Here is a tiny trained network, its code and every weight. The questions are about switching its units off for an input and a target symbol, where a switched-off unit gives its printed mean instead of its output.

import numpy as np


def w(rows, s, z=0):
    codes = np.array(rows[::2]) - 128.0
    scale = np.full(codes.shape[1], s)
    scale[-1] = z or s
    return codes * scale


def norm(h):
    return h / np.sqrt((h * h).mean(-1, keepdims=True) + 1e-5)


def f(y):
    return np.maximum(y, 0)


def softmax(a):
    e = np.exp(a - a.max(-1, keepdims=True))
    return e / e.sum(-1, keepdims=True)


def log_softmax(a):
    a = a - a.max(-1, keepdims=True)
    return a - np.log(np.exp(a).sum(-1, keepdims=True))


def net(x, mask):
    ids = ['αγεμπσψω'.index(c) for c in x.split()]
    T = len(ids)
    res = E[ids] + P[:T]
    u = 0
    for l in range(2):
        q, k, v = (norm(res) @ M[l].T for M in (Q, K, V))
        z = softmax(np.where(np.tri(T) > 0, q @ k.T / 4**0.5, -1e9)) @ v
        res = res + np.where(mask[u], z, O[l][:, -1]) @ O[l][:, :-1]
        u += 1
        y = f(norm(res) @ A[l][:, :-1].T + A[l][:, -1])
        res = res + np.where(mask[u : u + 8], y, B[l][:, -1]) @ B[l][:, :-1]
        u += 8
    return log_softmax(norm(res)[-1] @ U[:, :-1].T + U[:, -1])


Q, K, V, O, A, B = {}, {}, {}, {}, {}, {}
E = w([
[215,129,137,128,148,128,251,98,126,181],'α',
[186,181,145,89,91,55,153,210,68,170],'γ',
[232,164,80,187,95,77,82,69,11,92],'ε',
[163,160,64,39,179,75,122,121,111,189],'μ',
[164,194,97,78,68,106,32,128,199,99],'π',
[158,126,81,152,178,88,60,50,128,119],'σ',
[92,214,146,85,100,172,138,73,229,121],'ψ',
[119,111,199,186,94,179,101,145,126,42],'ω',
],0.0014)
P = w([
[243,182,131,148,249,210,159,199,216,110],'0',
[132,71,51,135,110,207,115,218,180,100],'1',
[193,133,140,131,171,94,205,111,187,74],'2',
[114,5,141,63,79,166,72,164,134,106],'3',
[152,147,166,147,165,86,206,96,148,113],'4',
[92,79,201,105,105,186,9,142,110,168],'5',
[116,146,127,179,132,63,223,97,143,139],'6',
[56,123,112,197,106,180,48,168,123,213],'7',
[80,109,129,167,108,54,236,71,116,130],'8',
[18,30,79,150,46,153,96,130,79,193],'9',
[78,107,174,160,118,44,233,52,90,134],'10',
],0.0013)
Q[0] = w([
[140,206,153,78,3,47,105,18,210,87],'0.h1',
[152,78,186,127,190,234,99,152,96,119],'0.h1',
[96,81,134,171,224,204,182,123,63,129],'0.h1',
[181,143,178,98,191,78,160,119,139,137],'0.h1',
],0.0058)
K[0] = w([
[2,119,142,138,101,123,152,61,69,164],'0.h1',
[200,106,149,52,125,169,81,160,201,57],'0.h1',
[230,142,122,118,151,137,139,145,217,59],'0.h1',
[190,99,169,84,154,63,188,68,93,147],'0.h1',
],0.005)
V[0] = w([
[170,118,101,136,147,214,139,97,113,121],'0.h1',
[150,177,113,124,111,161,55,98,110,57],'0.h1',
[125,116,126,162,113,135,126,7,153,129],'0.h1',
[162,98,75,96,187,139,117,109,94,185],'0.h1',
],0.002)
O[0] = w([
[86,119,110,76,81,127,109,93,176,250,212],'0.h1',
[95,86,166,168,117,162,132,108,210,200,254],'0.h1',
[233,140,80,52,197,157,172,57,239,140,191],'0.h1',
[97,115,65,118,155,167,112,38,45,177,75],'0.h1',
],0.0016,0.0006)
A[0] = w([
[84,67,142,167,63,191,88,226,79,123,92],'0.n1',
[139,123,163,203,218,172,160,62,151,99,35],'0.n2',
[133,134,92,67,127,115,133,191,101,212,175],'0.n3',
[135,151,173,86,179,92,249,168,123,187,93],'0.n4',
[110,131,82,128,113,79,23,131,106,98,254],'0.n5',
[128,148,212,142,126,110,213,119,164,86,45],'0.n6',
[35,82,149,118,80,210,99,143,185,159,123],'0.n7',
[87,84,42,117,105,194,88,90,41,161,146],'0.n8',
],0.0021,0.00067)
B[0] = w([
[157,161,59,61,196,158,174,32,205,187,201],'0.n1',
[157,124,105,143,173,24,238,146,184,152,190],'0.n2',
[89,97,138,212,124,134,72,76,147,87,182],'0.n3',
[57,195,110,44,117,177,103,185,22,25,204],'0.n4',
[136,143,164,112,185,138,244,140,98,111,211],'0.n5',
[126,124,160,132,146,122,147,206,226,87,212],'0.n6',
[158,123,102,181,135,40,154,138,7,106,254],'0.n7',
[139,154,185,123,102,105,141,216,213,76,192],'0.n8',
],0.0019,0.0018)
Q[1] = w([
[92,181,8,236,111,131,132,179,159,187],'1.h1',
[126,119,140,98,33,96,102,71,159,158],'1.h1',
[119,164,105,122,124,80,254,148,176,34],'1.h1',
[103,28,12,118,58,132,158,150,127,91],'1.h1',
],0.0065)
K[1] = w([
[146,209,254,168,184,149,36,92,106,228],'1.h1',
[76,69,93,179,77,149,101,95,121,191],'1.h1',
[48,183,169,178,131,106,220,85,120,130],'1.h1',
[114,221,31,234,168,162,115,217,158,189],'1.h1',
],0.0061)
V[1] = w([
[32,146,91,16,114,64,81,194,156,203],'1.h1',
[246,250,132,157,45,73,85,81,156,77],'1.h1',
[224,151,177,66,57,134,196,189,44,253],'1.h1',
[34,171,151,135,4,187,224,44,142,98],'1.h1',
],0.0017)
O[1] = w([
[161,203,50,101,215,152,194,101,168,89,110],'1.h1',
[57,133,151,44,124,173,79,108,67,121,248],'1.h1',
[123,45,149,5,96,127,207,208,127,92,104],'1.h1',
[116,127,118,130,135,229,66,215,195,154,119],'1.h1',
],0.0026,0.0013)
A[1] = w([
[150,157,91,128,145,104,135,101,51,109,65],'1.n1',
[130,162,73,135,165,253,28,185,73,165,100],'1.n2',
[95,162,70,59,181,176,102,50,35,110,3],'1.n3',
[144,141,152,104,67,83,82,92,114,88,154],'1.n4',
[138,63,163,157,121,118,192,218,174,124,74],'1.n5',
[129,67,162,147,65,126,86,227,90,112,144],'1.n6',
[168,116,128,227,73,82,61,126,40,144,88],'1.n7',
[132,80,158,202,48,134,24,180,64,171,66],'1.n8',
],0.0031,0.0028)
B[1] = w([
[84,111,183,140,123,157,61,78,155,207,203],'1.n1',
[138,43,74,110,63,100,35,48,106,11,215],'1.n2',
[88,93,17,223,238,212,113,254,146,190,203],'1.n3',
[134,81,123,164,154,156,150,148,66,163,252],'1.n4',
[205,66,77,128,41,127,84,160,133,205,209],'1.n5',
[117,216,214,229,162,92,103,113,128,103,223],'1.n6',
[74,123,206,1,80,210,121,117,190,181,196],'1.n7',
[150,197,20,93,177,113,202,151,191,38,172],'1.n8',
],0.0032,0.0016)
U = w([
[188,84,77,43,108,126,226,193,87,123,142],'α',
[73,170,205,172,153,92,140,165,14,58,184],'γ',
[78,92,202,71,78,176,98,69,105,224,75],'ε',
[86,106,58,187,218,197,94,186,101,184,163],'μ',
[127,96,83,115,93,139,30,78,100,29,255],'π',
[176,158,86,188,181,63,182,2,116,156,104],'σ',
[104,219,133,96,144,177,131,157,243,91,87],'ψ',
[181,101,166,240,57,88,81,190,169,173,12],'ω',
],0.0057,0.00094)

Each question gives the input, a string of symbols that net reads in full, and the target symbol t.
The units are the heads (4 rows each of Q, K, V and O) and the neurons (one row each of A and B). Each row of codes is followed by its name. A weight is (code - 128) times the scale printed after its matrix; where a second scale follows, it is the last column's (O, A, B and U).
mask holds one flag per unit, layer by layer, with each layer's heads first. A switched-off unit (its flag False) gives its mean, the last column of its rows in O or B, instead of its output. The means were averaged over made-up inputs and are rounded, as every weight is.
A unit's drop is (log p(t) with every unit on - log p(t) with that unit switched off) / (log p(t) with every unit on - log p(t) with every unit switched off).
The circuit of an input: a set's keep is (log p(t) with only the set's units on - log p(t) with every unit switched off) / (log p(t) with every unit on - log p(t) with every unit switched off). Starting from the 12 units with the biggest drops (on a tie, the unit counted first), units are removed one at a time, each time the one whose removal leaves the highest keep (on an exact tie, the one counted first), for as long as the keep stays at least 0.8.
circuit, biggest first: the units of the circuit, biggest drop first
most important unit: the unit with the biggest drop
k most important neurons: the k neurons with the biggest drops, biggest first
top k neurons in layer l: the k neurons of layer l with the biggest drops, biggest first
input π μ ψ ψ π ψ ω ψ γ γ, target π: most important unit : 1.h1
input γ α ψ α σ π, target ω: circuit, biggest first : (1.h1; 0.n5; 1.n6; 1.n5)
input μ ω π σ ε π σ π, target μ: circuit, biggest first : (1.h1; 0.n7; 1.n3)
input ε α ε α, target ω: 3 most important neurons : (1.n6; 1.n5; 0.n3)
input ω π α γ μ π ψ π ψ α π, target α: circuit, biggest first : (1.h1; 0.h1; 0.n6; 1.n4)
input π γ ω ε π, target ε: circuit, biggest first : (1.h1; 0.h1; 1.n3; 1.n4)
input σ ω α ω ψ σ, target ψ: 3 most important neurons : (1.n8; 1.n7; 0.n7)
input ψ π α σ, target μ: circuit, biggest first : (1.h1; 1.n3)
input ψ π ω ω, target μ: circuit, biggest first : (0.n1; 1.h1; 0.n7; 1.n3)
input γ ψ α γ π α π π π ψ, target μ: circuit, biggest first : (0.n7; 1.h1; 1.n3)
input σ π μ π π σ ω μ π, target μ: 4 most important neurons : (0.n5; 0.n6; 0.n7; 1.n3)
input ψ ω π ψ ψ α ψ μ, target ω: 2 most important neurons : (1.n5; 1.n6)
input μ α γ ψ, target ω: circuit, biggest first : (1.h1; 1.n5; 1.n6; 0.n7)
input α ε σ ω ε ω, target ψ: circuit, biggest first : (1.h1; 1.n8; 1.n7)
input ψ π ψ σ ω ψ ψ μ ψ σ, target σ: circuit, biggest first : (1.h1)
input ψ ω π π, target ψ: top 2 neurons in layer 0 : (0.n7; 0.n1)
input μ ψ μ ω ψ σ ε ε γ ψ, target γ: top 3 neurons in layer 0 : (0.n7; 0.n5; 0.n8)
input α ψ μ μ ψ π ψ ψ, target μ: 2 most important neurons : (0.n7; 1.n3)
input ω ω α π ω ε, target μ: circuit, biggest first : (1.h1; 1.n3)
input ψ π σ γ π, target γ: most important unit : 0.h1
input π σ π ψ α ω, target π: 2 most important neurons : (1.n2; 0.n1)
input α σ ψ ε ψ π, target γ: 2 most important neurons : (0.n5; 1.n6)
input ψ ω ω γ, target ψ: 2 most important neurons : (1.n8; 1.n7)
input γ ω ε ω, target ψ: top 3 neurons in layer 1 : (1.n8; 1.n7; 1.n6)
input π π μ ε ε π π γ γ μ, target α: top 2 neurons in layer 0 : (0.n8; 0.n1)
input ε μ π ψ σ γ σ ε, target α: 2 most important neurons : (0.n1; 0.n8)
input ψ π ψ ψ σ μ, target π: circuit, biggest first : (1.n2)
input σ μ σ σ, target σ: 2 most important neurons : (0.n3; 0.n8)
input ψ σ ω ω ψ σ ψ ω α ψ, target ψ: 3 most important neurons : (1.n8; 0.n7; 1.n7)
